Here is a tiny trained network, its code and every weight. The questions are about switching its units off for an input and a target symbol, where a switched-off unit gives its printed mean instead of its output.

import numpy as np


def w(rows, s, z=0):
    codes = np.array(rows[::2]) - 128.0
    scale = np.full(codes.shape[1], s)
    scale[-1] = z or s
    return codes * scale


def f(y):
    return np.maximum(y, 0)


def softmax(a):
    e = np.exp(a - a.max(-1, keepdims=True))
    return e / e.sum(-1, keepdims=True)


def log_softmax(a):
    a = a - a.max(-1, keepdims=True)
    return a - np.log(np.exp(a).sum(-1, keepdims=True))


def net(x, mask):
    ids = ['αβγδεζηθλμξπστφψ'.index(c) for c in x.split()]
    T = len(ids)
    res = E[ids] + P[:T]
    u = 0
    for l in range(2):
        q, k, v = (res @ M[l].T for M in (Q, K, V))
        z = softmax(np.where(np.tri(T) > 0, q @ k.T / 4**0.5, -1e9)) @ v
        res = res + np.where(mask[u], z, O[l][:, -1]) @ O[l][:, :-1]
        u += 1
        y = f(res @ A[l][:, :-1].T + A[l][:, -1])
        res = res + np.where(mask[u : u + 12], y, B[l][:, -1]) @ B[l][:, :-1]
        u += 12
    return log_softmax(res[-1] @ U[:, :-1].T + U[:, -1])


Q, K, V, O, A, B = {}, {}, {}, {}, {}, {}
E = w([
[140,136,145],'α',
[126,148,209],'β',
[137,127,250],'γ',
[85,78,135],'δ',
[104,81,114],'ε',
[102,88,108],'ζ',
[80,70,150],'η',
[140,158,124],'θ',
[158,157,112],'λ',
[23,202,161],'μ',
[160,162,109],'ξ',
[126,65,97],'π',
[91,219,34],'σ',
[134,154,117],'τ',
[136,67,44],'φ',
[221,28,157],'ψ',
],0.016)
P = w([
[49,97,249],'0',
[3,41,201],'1',
[26,48,170],'2',
[55,52,182],'3',
[133,83,109],'4',
[168,101,106],'5',
[217,117,90],'6',
],0.0037)
Q[0] = w([
[124,2,24],'L0H0',
[52,6,90],'L0H0',
[150,136,114],'L0H0',
[24,75,25],'L0H0',
],0.0068)
K[0] = w([
[143,138,73],'L0H0',
[94,47,53],'L0H0',
[91,149,135],'L0H0',
[141,110,6],'L0H0',
],0.013)
V[0] = w([
[179,65,70],'L0H0',
[158,224,93],'L0H0',
[254,65,122],'L0H0',
[116,113,114],'L0H0',
],0.0069)
O[0] = w([
[94,41,201,146],'L0H0',
[32,37,84,3],'L0H0',
[2,115,114,103],'L0H0',
[135,130,128,149],'L0H0',
],0.0081,0.0032)
A[0] = w([
[183,116,143,224],'L0N0',
[18,147,61,238],'L0N1',
[99,62,21,248],'L0N2',
[171,64,149,109],'L0N3',
[230,151,196,208],'L0N4',
[103,11,121,99],'L0N5',
[172,116,236,85],'L0N6',
[93,2,115,71],'L0N7',
[175,184,168,150],'L0N8',
[60,35,97,80],'L0N9',
[35,89,188,14],'L0N10',
[219,222,98,249],'L0N11',
],0.008,0.0018)
B[0] = w([
[135,73,249,194],'L0N0',
[167,206,140,183],'L0N1',
[113,162,215,216],'L0N2',
[93,180,139,185],'L0N3',
[146,38,183,253],'L0N4',
[54,136,76,228],'L0N5',
[253,138,114,213],'L0N6',
[130,14,15,232],'L0N7',
[61,151,217,208],'L0N8',
[17,158,140,208],'L0N9',
[181,182,20,166],'L0N10',
[119,122,185,250],'L0N11',
],0.0045,0.0047)
Q[1] = w([
[188,56,182],'L1H0',
[196,163,147],'L1H0',
[2,165,151],'L1H0',
[160,124,155],'L1H0',
],0.008)
K[1] = w([
[43,114,214],'L1H0',
[105,222,167],'L1H0',
[127,42,72],'L1H0',
[1,175,168],'L1H0',
],0.0095)
V[1] = w([
[200,100,89],'L1H0',
[99,168,90],'L1H0',
[111,254,119],'L1H0',
[151,123,131],'L1H0',
],0.013)
O[1] = w([
[254,136,117,40],'L1H0',
[138,156,67,9],'L1H0',
[86,159,207,4],'L1H0',
[140,90,188,134],'L1H0',
],0.0096,0.0038)
A[1] = w([
[125,37,72,119],'L1N0',
[165,254,88,70],'L1N1',
[184,123,208,215],'L1N2',
[91,107,87,129],'L1N3',
[132,179,178,2],'L1N4',
[150,110,90,136],'L1N5',
[150,106,127,125],'L1N6',
[108,145,48,66],'L1N7',
[171,145,197,236],'L1N8',
[68,24,159,128],'L1N9',
[126,150,213,15],'L1N10',
[151,235,95,108],'L1N11',
],0.012,0.0068)
B[1] = w([
[171,204,125,221],'L1N0',
[112,171,86,144],'L1N1',
[111,87,91,248],'L1N2',
[84,162,110,174],'L1N3',
[205,117,132,158],'L1N4',
[45,117,129,161],'L1N5',
[118,89,201,145],'L1N6',
[142,63,135,164],'L1N7',
[94,73,111,241],'L1N8',
[172,254,125,228],'L1N9',
[186,147,154,195],'L1N10',
[197,137,130,145],'L1N11',
],0.007,0.013)
U = w([
[118,111,135,128],'α',
[152,137,159,56],'β',
[180,114,157,32],'γ',
[137,94,137,149],'δ',
[161,134,128,68],'ε',
[161,136,129,52],'ζ',
[151,89,134,253],'η',
[75,109,139,201],'θ',
[104,116,129,159],'λ',
[102,185,202,169],'μ',
[109,128,135,134],'ξ',
[173,163,132,109],'π',
[186,223,154,31],'σ',
[110,148,144,200],'τ',
[115,171,74,127],'φ',
[253,160,109,63],'ψ',
],0.014,0.0058)

Each question gives the input, a string of symbols that net reads in full, and the target symbol t.
The units are the heads (4 rows each of Q, K, V and O) and the neurons (one row each of A and B). Each row of codes is followed by its name. A weight is (code - 128) times the scale printed after its matrix; where a second scale follows, it is the last column's (O, A, B and U).
mask holds one flag per unit, layer by layer, with each layer's heads first. A switched-off unit (its flag False) gives its mean, the last column of its rows in O or B, instead of its output. The means were averaged over made-up inputs and are rounded, as every weight is.
A unit's drop is (log p(t) with every unit on - log p(t) with that unit switched off) / (log p(t) with every unit on - log p(t) with every unit switched off).
The circuit of an input: a set's keep is (log p(t) with only the set's units on - log p(t) with every unit switched off) / (log p(t) with every unit on - log p(t) with every unit switched off). Starting from the 12 units with the biggest drops (on a tie, the unit counted first), units are removed one at a time, each time the one whose removal leaves the highest keep (on an exact tie, the one counted first), for as long as the keep stays at least 0.8.
circuit, biggest first: the units of the circuit, biggest drop first
unit that matters most: the unit with the biggest drop
top k neurons: the k neurons with the biggest drops, biggest first
top k neurons in layer l: the k neurons of layer l with the biggest drops, biggest first
drop when u is switched off: that unit's drop, to one decimal
input ξ β ψ ψ ε η, target ψ: top 2 neurons in layer 0 => [L0N7, L0N6]
input ξ μ ψ α, target μ: top 3 neurons => [L0N7, L0N6, L0N4]
input η φ γ ψ π, target ψ: circuit, biggest first => [L1H0, L1N0, L1N9, L0H0]
input φ μ γ τ, target μ: circuit, biggest first => [L1H0, L0N7]
input τ θ μ φ φ α, target μ: circuit, biggest first => [L1H0]
input θ φ ψ ξ π, target ψ: circuit, biggest first => [L1H0, L1N0]
input φ α σ α ψ φ, target ψ: top 2 neurons => [L1N0, L0N7]
input σ ζ τ μ τ, target μ: top 2 neurons => [L0N7, L0N4]
input γ θ σ, target σ: top 2 neurons => [L0N1, L1N11]
input μ θ π ψ ζ, target ψ: top 2 neurons => [L1N0, L1N8]
input δ β φ φ λ ψ η, target ψ: circuit, biggest first => [L1H0, L1N0, L0H0, L0N7]
input γ δ φ φ ψ ζ, target ψ: top 3 neurons => [L1N0, L1N8, L0N7]
input γ φ μ, target φ: top 2 neurons => [L1N1, L0N7]
input π φ ε ε ψ ψ σ, target ψ: unit that matters most => L1H0
input ζ γ μ η, target μ: top 2 neurons in layer 0 => [L0N7, L0N8]
input μ ζ φ θ, target μ: top 3 neurons in layer 0 => [L0N8, L0N7, L0N11]
input θ ε θ ε μ ψ β, target μ: top 3 neurons => [L0N7, L0N6, L0N4]
input μ λ φ γ ζ, target φ: drop when L0N5 is switched off => 0.2
input η φ η ξ, target η: drop when L0N7 is switched off => 0.1
input φ ζ σ ψ ψ π μ, target ψ: drop when L0N7 is switched off => 0.2
input φ η η φ δ μ ψ, target μ: circuit, biggest first => [L1H0]
input η β ξ η θ ζ α, target η: top 2 neurons in layer 0 => [L0N6, L0N9]
